Below are the code and all the weights of a small trained network. Each question names an input and a target symbol and asks about switching units off, where a switched-off unit gives its printed mean instead of its output.

import numpy as np


def w(rows, s, z=0):
    codes = np.array(rows[::2]) - 128.0
    scale = np.full(codes.shape[1], s)
    scale[-1] = z or s
    return codes * scale


def norm(h):
    return h / np.sqrt((h * h).mean(-1, keepdims=True) + 1e-5)


def f(y):
    return np.maximum(y, 0)


def softmax(a):
    e = np.exp(a - a.max(-1, keepdims=True))
    return e / e.sum(-1, keepdims=True)


def log_softmax(a):
    a = a - a.max(-1, keepdims=True)
    return a - np.log(np.exp(a).sum(-1, keepdims=True))


def net(x, mask):
    ids = ['γλπσφψω'.index(c) for c in x.split()]
    T = len(ids)
    res = E[ids] + P[:T]
    u = 0
    for l in range(2):
        q, k, v = (norm(res) @ M[l].T for M in (Q, K, V))
        z = softmax(np.where(np.tri(T) > 0, q @ k.T / 2**0.5, -1e9)) @ v
        res = res + np.where(mask[u], z, O[l][:, -1]) @ O[l][:, :-1]
        u += 1
        y = f(norm(res) @ A[l][:, :-1].T + A[l][:, -1])
        res = res + np.where(mask[u : u + 4], y, B[l][:, -1]) @ B[l][:, :-1]
        u += 4
    return log_softmax(norm(res)[-1] @ U[:, :-1].T + U[:, -1])


Q, K, V, O, A, B = {}, {}, {}, {}, {}, {}
E = w([
[170,93,7,131],'γ',
[80,171,106,124],'λ',
[67,42,48,57],'π',
[150,174,174,215],'σ',
[69,82,113,137],'φ',
[189,153,125,24],'ψ',
[92,123,158,86],'ω',
],0.019)
P = w([
[152,115,111,139],'0',
[43,130,117,5],'1',
[163,103,121,149],'2',
[38,140,132,22],'3',
[174,110,124,141],'4',
[21,136,125,31],'5',
[180,111,130,135],'6',
[16,137,133,24],'7',
[183,110,130,129],'8',
[22,148,139,34],'9',
[203,115,137,127],'10',
[26,136,134,12],'11',
[187,107,133,128],'12',
[38,166,140,19],'13',
],0.013)
Q[0] = w([
[176,7,164,176],'L0H0',
[115,145,57,106],'L0H0',
],0.013)
K[0] = w([
[2,18,223,123],'L0H0',
[161,186,131,175],'L0H0',
],0.0095)
V[0] = w([
[60,254,116,105],'L0H0',
[40,158,218,193],'L0H0',
],0.0091)
O[0] = w([
[1,129,65,166,254],'L0H0',
[125,139,223,201,2],'L0H0',
],0.01,0.0015)
A[0] = w([
[144,14,90,151,148],'L0N0',
[121,70,204,85,2],'L0N1',
[186,73,153,236,42],'L0N2',
[198,118,7,196,79],'L0N3',
],0.012,0.0056)
B[0] = w([
[131,53,197,137,254],'L0N0',
[64,147,244,157,160],'L0N1',
[208,227,155,246,216],'L0N2',
[49,179,167,135,238],'L0N3',
],0.013,0.0044)
Q[1] = w([
[102,70,156,198],'L1H0',
[4,165,100,79],'L1H0',
],0.012)
K[1] = w([
[34,73,223,63],'L1H0',
[254,176,198,102],'L1H0',
],0.0099)
V[1] = w([
[144,121,84,128],'L1H0',
[139,247,80,76],'L1H0',
],0.014)
O[1] = w([
[255,148,135,178,6],'L1H0',
[188,225,116,41,118],'L1H0',
],0.009,0.0022)
A[1] = w([
[151,185,57,217,252],'L1N0',
[128,171,123,167,37],'L1N1',
[3,150,175,35,62],'L1N2',
[72,240,143,96,110],'L1N3',
],0.013,0.0039)
B[1] = w([
[5,116,86,166,172],'L1N0',
[123,164,178,105,141],'L1N1',
[82,180,158,28,247],'L1N2',
[117,52,125,116,198],'L1N3',
],0.014,0.013)
U = w([
[211,142,91,111,231],'γ',
[107,223,68,190,191],'λ',
[178,92,165,144,184],'π',
[102,188,249,86,3],'σ',
[110,7,91,135,81],'φ',
[159,124,21,130,136],'ψ',
[46,151,20,134,30],'ω',
],0.012,0.0069)

Each question gives the input, a string of symbols that net reads in full, and the target symbol t.
The units are the heads (2 rows each of Q, K, V and O) and the neurons (one row each of A and B). Each row of codes is followed by its name. A weight is (code - 128) times the scale printed after its matrix; where a second scale follows, it is the last column's (O, A, B and U).
mask holds one flag per unit, layer by layer, with each layer's heads first. A switched-off unit (its flag False) gives its mean, the last column of its rows in O or B, instead of its output. The means were averaged over made-up inputs and are rounded, as every weight is.
A unit's drop is (log p(t) with every unit on - log p(t) with that unit switched off) / (log p(t) with every unit on - log p(t) with every unit switched off).
The circuit of an input: a set's keep is (log p(t) with only the set's units on - log p(t) with every unit switched off) / (log p(t) with every unit on - log p(t) with every unit switched off). Starting from all 10 units, units are removed one at a time, each time the one whose removal leaves the highest keep (on an exact tie, the one counted first), for as long as the keep stays at least 0.8.
units of the circuit, in order: the units of the circuit, biggest drop first
k most important neurons: the k neurons with the biggest drops, biggest first
top k neurons in layer l: the k neurons of layer l with the biggest drops, biggest first
drop of u: that unit's drop, to one decimal
input σ σ ψ, target γ: top 2 neurons in layer 1 -> [L1N2, L1N0]
input φ σ γ γ ω π λ σ, target ω: units of the circuit, in order -> [L0H0, L1H0]
input ω ψ γ ω ω σ σ γ σ λ λ, target ω: units of the circuit, in order -> [L0H0]
input ω ω γ, target σ: units of the circuit, in order -> [L0N3, L0N0]
input π φ γ σ γ φ, target γ: top 2 neurons in layer 0 -> [L0N3, L0N0]
input γ φ ω ω, target γ: units of the circuit, in order -> [L0H0, L1H0]
input ω φ ω λ γ π ψ γ σ, target λ: units of the circuit, in order -> [L1N0, L0N2]
input π π γ ψ γ, target γ: top 2 neurons in layer 0 -> [L0N2, L0N0]
input γ γ λ σ, target γ: units of the circuit, in order -> [L0N3, L0H0, L1H0]
input γ π γ, target φ: top 3 neurons in layer 0 -> [L0N0, L0N2, L0N3]
input σ σ φ σ φ, target π: 3 most important neurons -> [L1N2, L0N0, L0N2]
input ω σ γ σ γ γ, target γ: top 3 neurons in layer 0 -> [L0N3, L0N0, L0N1]
input λ ψ σ φ ψ φ ω ψ γ σ ψ σ, target γ: top 2 neurons in layer 0 -> [L0N3, L0N0]
input ω σ γ φ γ λ ψ, target γ: 2 most important neurons -> [L0N3, L1N2]
input ω λ γ σ ψ ω, target γ: top 2 neurons in layer 0 -> [L0N0, L0N3]
input σ σ σ σ σ π, target σ: top 2 neurons in layer 0 -> [L0N0, L0N1]
input γ ω γ ω σ ω σ γ σ γ, target σ: top 2 neurons in layer 1 -> [L1N2, L1N0]
input γ γ γ π ω σ σ λ ω σ γ, target λ: top 2 neurons in layer 0 -> [L0N2, L0N3]
input λ λ φ σ γ, target λ: top neuron in layer 0 -> [L0N2]
input γ σ ω π γ γ ψ λ, target γ: top neuron in layer 0 -> [L0N3]
input ω φ ω π λ σ, target ω: drop of L1H0 -> 0.0
input γ π φ σ ψ λ ω σ γ ψ σ, target λ: drop of L0H0 -> 0.0
input π π γ ω γ λ ψ λ σ π π σ φ, target π: drop of L1N2 -> 0.1
